Below are the code and all the weights of a small trained network. Each question names an input and a class and asks about switching units off, where a switched-off unit gives its printed mean instead of its output.

import numpy as np


def w(rows, s, z=0):
    codes = np.array(rows[::2]) - 128.0
    scale = np.full(codes.shape[1], s)
    scale[-1] = z or s
    return codes * scale


def norm(h):
    return h / np.sqrt((h * h).mean(-1, keepdims=True) + 1e-5)


def f(y):
    return y / 2 * (1 + np.tanh(0.7978845608 * (y + 0.044715 * y**3)))


def log_softmax(a):
    a = a - a.max(-1, keepdims=True)
    return a - np.log(np.exp(a).sum(-1, keepdims=True))


def net(x, mask):
    res = np.array(x, float).reshape(1, 5) / 4 @ E
    u = 0
    for l in range(3):
        y = f(norm(res) @ A[l][:, :-1].T + A[l][:, -1])
        res = res + np.where(mask[u : u + 8], y, B[l][:, -1]) @ B[l][:, :-1]
        u += 8
    return log_softmax(norm(res)[-1] @ U[:, :-1].T + U[:, -1])


A, B = {}, {}
E = w([
[122,167,98,252,107,90],'x0',
[41,116,108,137,146,154],'x1',
[74,71,126,159,85,93],'x2',
[77,144,214,129,156,100],'x3',
[116,132,108,125,125,114],'x4',
],0.012)
A[0] = w([
[200,138,65,94,115,107,186],'L0N1',
[105,203,144,77,111,193,86],'L0N2',
[123,34,164,126,37,147,225],'L0N3',
[137,153,118,159,124,212,4],'L0N4',
[116,131,179,164,173,131,107],'L0N5',
[132,127,124,149,97,148,52],'L0N6',
[103,154,161,187,254,112,64],'L0N7',
[188,91,111,211,171,162,89],'L0N8',
],0.0093,0.0037)
B[0] = w([
[3,95,148,125,152,210,253],'L0N1',
[189,96,167,128,39,129,175],'L0N2',
[139,45,125,62,185,137,244],'L0N3',
[120,98,126,219,109,167,120],'L0N4',
[160,164,159,145,120,18,158],'L0N5',
[122,102,83,149,81,34,111],'L0N6',
[229,151,135,234,98,116,187],'L0N7',
[16,79,35,203,246,88,165],'L0N8',
],0.0068,0.0043)
A[1] = w([
[108,174,191,129,241,105,196],'L1N1',
[193,212,2,178,193,114,109],'L1N2',
[120,90,149,237,13,95,52],'L1N3',
[163,94,207,48,158,107,253],'L1N4',
[121,188,33,168,43,209,18],'L1N5',
[21,144,151,222,123,203,237],'L1N6',
[136,124,110,103,61,205,21],'L1N7',
[64,75,122,195,68,42,108],'L1N8',
],0.0082,0.0021)
B[1] = w([
[162,130,141,127,26,41,190],'L1N1',
[50,123,218,213,191,147,195],'L1N2',
[175,182,102,9,100,132,184],'L1N3',
[114,96,105,151,69,110,254],'L1N4',
[152,65,210,101,237,164,172],'L1N5',
[185,125,185,119,73,115,232],'L1N6',
[182,134,110,114,228,153,145],'L1N7',
[255,85,133,117,79,146,202],'L1N8',
],0.0083,0.0062)
A[2] = w([
[205,135,88,167,40,219,233],'L2N1',
[134,124,159,15,127,9,36],'L2N2',
[143,94,52,75,175,108,218],'L2N3',
[205,75,125,185,143,156,252],'L2N4',
[170,65,113,254,212,151,84],'L2N5',
[33,192,145,224,192,192,39],'L2N6',
[232,17,84,172,25,80,201],'L2N7',
[124,136,173,39,101,35,166],'L2N8',
],0.0074,0.0033)
B[2] = w([
[165,247,137,18,107,93,195],'L2N1',
[105,110,140,151,111,93,174],'L2N2',
[109,148,95,144,163,143,176],'L2N3',
[94,129,73,98,143,137,210],'L2N4',
[76,155,198,42,139,137,178],'L2N5',
[94,102,172,179,67,130,155],'L2N6',
[93,89,118,104,182,160,254],'L2N7',
[106,127,142,181,93,75,202],'L2N8',
],0.012,0.0076)
U = w([
[131,153,71,44,213,226,160],'0',
[67,90,193,176,154,139,253],'1',
[201,144,151,94,15,31,81],'2',
[192,253,172,236,90,86,14],'3',
[123,53,2,112,184,222,52],'4',
],0.0088,0.0043)

Each question gives the input, the list of numbers given to net, and the class t.
The units are the neurons (one row each of A and B). Each row of codes is followed by its name. A weight is (code - 128) times the scale printed after its matrix; where a second scale follows, it is the last column's (A, B and U).
mask holds one flag per neuron, layer by layer. A switched-off neuron (its flag False) gives its mean, the last column of its row in B, instead of its output. The means were averaged over made-up inputs and are rounded, as every weight is.
A unit's drop is (log p(t) with every unit on - log p(t) with that unit switched off) / (log p(t) with every unit on - log p(t) with every unit switched off).
The circuit of an input: a set's keep is (log p(t) with only the set's units on - log p(t) with every unit switched off) / (log p(t) with every unit on - log p(t) with every unit switched off). Starting from the 12 units with the biggest drops (on a tie, the unit counted first), units are removed one at a time, each time the one whose removal leaves the highest keep (on an exact tie, the one counted first), for as long as the keep stays at least 0.8.
units of the circuit, in order: the units of the circuit, biggest drop first
most important unit: the unit with the biggest drop
top k neurons: the k neurons with the biggest drops, biggest first
top k neurons in layer l: the k neurons of layer l with the biggest drops, biggest first
drop when u is switched off: that unit's drop, to one decimal
input [6,5,0,1,-8], class 3: units of the circuit, in order => L0N7, L1N3
input [6,-5,-4,-1,1], class 1: most important unit => L1N2
input [2,-5,-7,-3,0], class 1: units of the circuit, in order => L1N2, L0N8
input [4,7,-7,-6,-3], class 1: top 2 neurons => L1N2, L2N6
input [-3,1,0,5,-4], class 2: top 2 neurons => L1N1, L1N2
input [-4,-1,-1,1,-8], class 2: top 2 neurons => L0N8, L2N8
input [6,3,3,0,8], class 0: top 3 neurons => L1N8, L2N7, L1N1
input [5,-5,1,-8,0], class 0: top 3 neurons in layer 2 => L2N5, L2N4, L2N8
input [-7,-1,-1,1,-8], class 2: top 4 neurons in layer 1 => L1N5, L1N2, L1N4, L1N8
input [-5,-3,0,8,1], class 2: top 2 neurons in layer 1 => L1N1, L1N2
input [-7,-3,3,-2,2], class 4: top 2 neurons => L2N5, L2N1
input [2,0,1,2,2], class 2: top 2 neurons in layer 1 => L1N3, L1N8
input [-6,-6,7,0,6], class 4: top 2 neurons in layer 0 => L0N3, L0N5
input [6,1,1,-3,-5], class 0: most important unit => L1N8
input [4,2,4,-2,-8], class 0: top 2 neurons => L2N1, L2N7
input [0,-1,-4,7,-5], class 2: top 2 neurons in layer 1 => L1N1, L1N2
input [6,5,-5,-4,-5], class 1: top 2 neurons in layer 1 => L1N2, L1N5
input [2,7,3,-6,-8], class 0: top 2 neurons in layer 2 => L2N5, L2N1
input [6,8,-8,-7,2], class 1: drop when L1N2 is switched off => 0.2
input [5,-1,-5,0,-1], class 1: units of the circuit, in order => L1N2
input [-6,-4,7,-2,5], class 4: drop when L2N8 is switched off => 0.0
input [4,-5,-5,-3,0], class 1: drop when L1N2 is switched off => 0.1
input [0,0,-8,1,-3], class 2: top 2 neurons in layer 0 => L0N2, L0N3
input [-6,0,-7,2,8], class 2: top 2 neurons in layer 2 => L2N7, L2N8
